Below is a small trained network, with its code and all its weights. Each question gives an input and a target symbol and asks what happens when units are switched off, that is, made to give their printed mean instead of their output.

import numpy as np


def w(rows, s, z=0):
    codes = np.array(rows[::2]) - 128.0
    scale = np.full(codes.shape[1], s)
    scale[-1] = z or s
    return codes * scale


def f(y):
    return y / 2 * (1 + np.tanh(0.7978845608 * (y + 0.044715 * y**3)))


def softmax(a):
    e = np.exp(a - a.max(-1, keepdims=True))
    return e / e.sum(-1, keepdims=True)


def log_softmax(a):
    a = a - a.max(-1, keepdims=True)
    return a - np.log(np.exp(a).sum(-1, keepdims=True))


def net(x, mask):
    ids = ['αγεζηλμξφψ'.index(c) for c in x.split()]
    T = len(ids)
    res = E[ids] + P[:T]
    u = 0
    for l in range(2):
        r = res
        for j in range(2):
            rows = slice(2 * j, 2 * j + 2)
            q, k, v = (r @ M[l][rows].T for M in (Q, K, V))
            z = softmax(np.where(np.tri(T) > 0, q @ k.T / 2**0.5, -1e9)) @ v
            o = O[l][rows]
            res = res + np.where(mask[u + j], z, o[:, -1]) @ o[:, :-1]
        u += 2
        y = f(res @ A[l][:, :-1].T + A[l][:, -1])
        res = res + np.where(mask[u : u + 8], y, B[l][:, -1]) @ B[l][:, :-1]
        u += 8
    return log_softmax(res[-1] @ U[:, :-1].T + U[:, -1])


Q, K, V, O, A, B = {}, {}, {}, {}, {}, {}
E = w([
[35,116,169,213],'α',
[153,149,94,105],'γ',
[67,174,148,18],'ε',
[89,50,146,120],'ζ',
[193,43,43,98],'η',
[127,208,114,30],'λ',
[140,179,112,2],'μ',
[153,166,97,86],'ξ',
[161,131,101,91],'φ',
[68,150,154,54],'ψ',
],0.0098)
P = w([
[251,163,251,214],'0',
[21,151,10,80],'1',
[138,99,199,95],'2',
[25,148,5,112],'3',
[133,83,189,98],'4',
[29,142,4,125],'5',
[123,70,187,91],'6',
[35,126,9,131],'7',
[120,59,187,97],'8',
[35,116,3,136],'9',
[122,53,185,99],'10',
],0.0052)
Q[0] = w([
[58,72,110,70],'L0H1',
[76,73,102,148],'L0H1',
[67,113,95,39],'L0H2',
[142,255,126,149],'L0H2',
],0.015)
K[0] = w([
[142,109,184,227],'L0H1',
[80,166,120,197],'L0H1',
[92,11,68,233],'L0H2',
[194,231,225,200],'L0H2',
],0.011)
V[0] = w([
[84,55,77,186],'L0H1',
[192,154,142,152],'L0H1',
[140,10,144,67],'L0H2',
[118,254,88,134],'L0H2',
],0.0093)
O[0] = w([
[101,1,96,97,73],'L0H1',
[171,164,116,209,112],'L0H1',
[34,57,148,54,252],'L0H2',
[149,229,77,223,73],'L0H2',
],0.0057,0.0022)
A[0] = w([
[55,175,111,44,47],'L0N1',
[99,81,176,255,211],'L0N2',
[167,196,128,164,2],'L0N3',
[97,95,196,96,94],'L0N4',
[234,50,174,157,195],'L0N5',
[108,11,144,203,86],'L0N6',
[156,233,49,59,72],'L0N7',
[166,171,210,70,244],'L0N8',
],0.0075,0.003)
B[0] = w([
[200,129,41,152,243],'L0N1',
[197,146,139,35,135],'L0N2',
[129,193,116,205,99],'L0N3',
[131,185,144,141,188],'L0N4',
[243,155,115,96,149],'L0N5',
[76,195,93,79,148],'L0N6',
[61,175,84,148,195],'L0N7',
[90,14,245,226,254],'L0N8',
],0.013,0.0029)
Q[1] = w([
[78,150,4,140],'L1H1',
[143,195,177,132],'L1H1',
[145,23,218,99],'L1H2',
[156,130,242,126],'L1H2',
],0.019)
K[1] = w([
[190,104,112,253],'L1H1',
[95,160,189,114],'L1H1',
[124,73,126,24],'L1H2',
[48,92,118,95],'L1H2',
],0.022)
V[1] = w([
[129,26,117,160],'L1H1',
[43,171,125,178],'L1H1',
[134,185,143,201],'L1H2',
[253,148,47,153],'L1H2',
],0.02)
O[1] = w([
[147,67,47,108,160],'L1H1',
[176,246,104,172,37],'L1H1',
[89,230,149,148,255],'L1H2',
[151,156,87,252,36],'L1H2',
],0.014,0.0031)
A[1] = w([
[179,170,33,93,13],'L1N1',
[207,65,185,153,91],'L1N2',
[175,158,214,88,64],'L1N3',
[162,127,105,35,102],'L1N4',
[56,150,121,155,2],'L1N5',
[247,110,198,173,161],'L1N6',
[104,57,115,147,28],'L1N7',
[128,104,64,61,134],'L1N8',
],0.012,0.0044)
B[1] = w([
[171,37,199,90,160],'L1N1',
[20,196,152,83,227],'L1N2',
[96,58,93,209,218],'L1N3',
[189,200,197,162,252],'L1N4',
[131,72,114,81,197],'L1N5',
[212,51,100,72,165],'L1N6',
[247,169,114,161,227],'L1N7',
[53,106,59,90,237],'L1N8',
],0.015,0.022)
U = w([
[167,96,143,134,182],'α',
[109,218,102,142,101],'γ',
[203,190,181,128,59],'ε',
[142,134,86,69,141],'ζ',
[173,208,114,143,87],'η',
[130,165,169,159,180],'λ',
[72,39,171,90,63],'μ',
[146,255,134,140,4],'ξ',
[49,110,75,126,226],'φ',
[97,212,151,67,200],'ψ',
],0.0061,0.0026)

Each question gives the input, a string of symbols that net reads in full, and the target symbol t.
The units are the heads (2 rows each of Q, K, V and O) and the neurons (one row each of A and B). Each row of codes is followed by its name. A weight is (code - 128) times the scale printed after its matrix; where a second scale follows, it is the last column's (O, A, B and U).
mask holds one flag per unit, layer by layer, with each layer's heads first. A switched-off unit (its flag False) gives its mean, the last column of its rows in O or B, instead of its output. The means were averaged over made-up inputs and are rounded, as every weight is.
A unit's drop is (log p(t) with every unit on - log p(t) with that unit switched off) / (log p(t) with every unit on - log p(t) with every unit switched off).
The circuit of an input: a set's keep is (log p(t) with only the set's units on - log p(t) with every unit switched off) / (log p(t) with every unit on - log p(t) with every unit switched off). Starting from the 12 units with the biggest drops (on a tie, the unit counted first), units are removed one at a time, each time the one whose removal leaves the highest keep (on an exact tie, the one counted first), for as long as the keep stays at least 0.8.
circuit, biggest first: the units of the circuit, biggest drop first
most important unit: the unit with the biggest drop
top k neurons: the k neurons with the biggest drops, biggest first
k most important neurons of layer l: the k neurons of layer l with the biggest drops, biggest first
input η φ φ ψ ε, target ζ: 4 most important neurons of layer 1 => [L1N4; L1N3; L1N6; L1N7]
input φ ζ μ ξ ψ ψ ψ ψ φ ψ, target φ: 2 most important neurons of layer 0 => [L0N3; L0N5]
input φ γ α φ φ φ ψ, target μ: 3 most important neurons of layer 1 => [L1N4; L1N3; L1N7]
input ζ ζ ε φ ε η ζ φ φ μ, target ζ: most important unit => L1N8
input ψ ε ξ φ, target ψ: circuit, biggest first => [L1H2; L1N4; L0N8; L1N8]
input φ μ ε, target φ: top 3 neurons => [L1N3; L1N4; L0N8]
input α ξ η α ζ η φ λ φ φ, target α: 3 most important neurons of layer 0 => [L0N2; L0N6; L0N5]
input γ φ γ μ γ φ ε φ φ γ, target γ: top 4 neurons => [L0N3; L0N5; L1N4; L1N7]
input φ γ η, target ζ: 3 most important neurons of layer 0 => [L0N5; L0N8; L0N7]
input η η φ ξ φ η, target η: 2 most important neurons of layer 1 => [L1N7; L1N2]
input α ε ζ λ ξ φ η ψ ψ ψ ξ, target ζ: 2 most important neurons of layer 1 => [L1N7; L1N2]
input ψ γ φ φ ξ ψ ξ ε α φ λ, target μ: top 2 neurons => [L0N8; L0N2]
input φ φ φ η ψ α ζ ε, target φ: 4 most important neurons of layer 1 => [L1N4; L1N7; L1N5; L1N1]
input ψ ψ η ζ φ γ φ η ε ξ, target ψ: most important neuron of layer 0 => [L0N8]
input ε φ ζ η, target ε: top 3 neurons => [L1N4; L1N1; L0N8]
input γ μ η ψ ψ λ φ ζ, target γ: circuit, biggest first => [L0N8; L1H2; L0H2]
input φ φ μ φ φ η, target φ: 4 most important neurons of layer 1 => [L1N4; L1N7; L1N5; L1N1]
input λ φ ψ φ α ξ α α φ φ φ, target μ: top 3 neurons => [L0N6; L0N2; L0N8]
input φ ψ ζ ξ φ γ ψ γ φ φ ζ, target ψ: 3 most important neurons of layer 1 => [L1N4; L1N8; L1N2]
input γ φ η φ φ ψ φ φ ε α μ, target μ: most important unit => L0N8
input φ ξ φ ζ ψ φ γ φ φ λ φ, target ψ: top 4 neurons => [L1N2; L1N4; L1N8; L0N7]
input μ μ ψ ξ α ε φ λ φ ζ, target μ: 3 most important neurons of layer 0 => [L0N8; L0N6; L0N3]
input ε ζ φ γ μ, target ψ: 3 most important neurons of layer 0 => [L0N8; L0N7; L0N5]
input η ψ μ ψ ζ ψ ψ φ, target η: circuit, biggest first => [L1H2; L0N5]
input ζ ζ φ ζ φ ψ ξ φ ε, target ψ: top 3 neurons => [L1N2; L1N4; L1N8]
input μ μ φ ψ ψ ζ, target μ: top 3 neurons => [L1N1; L0N8; L1N3]
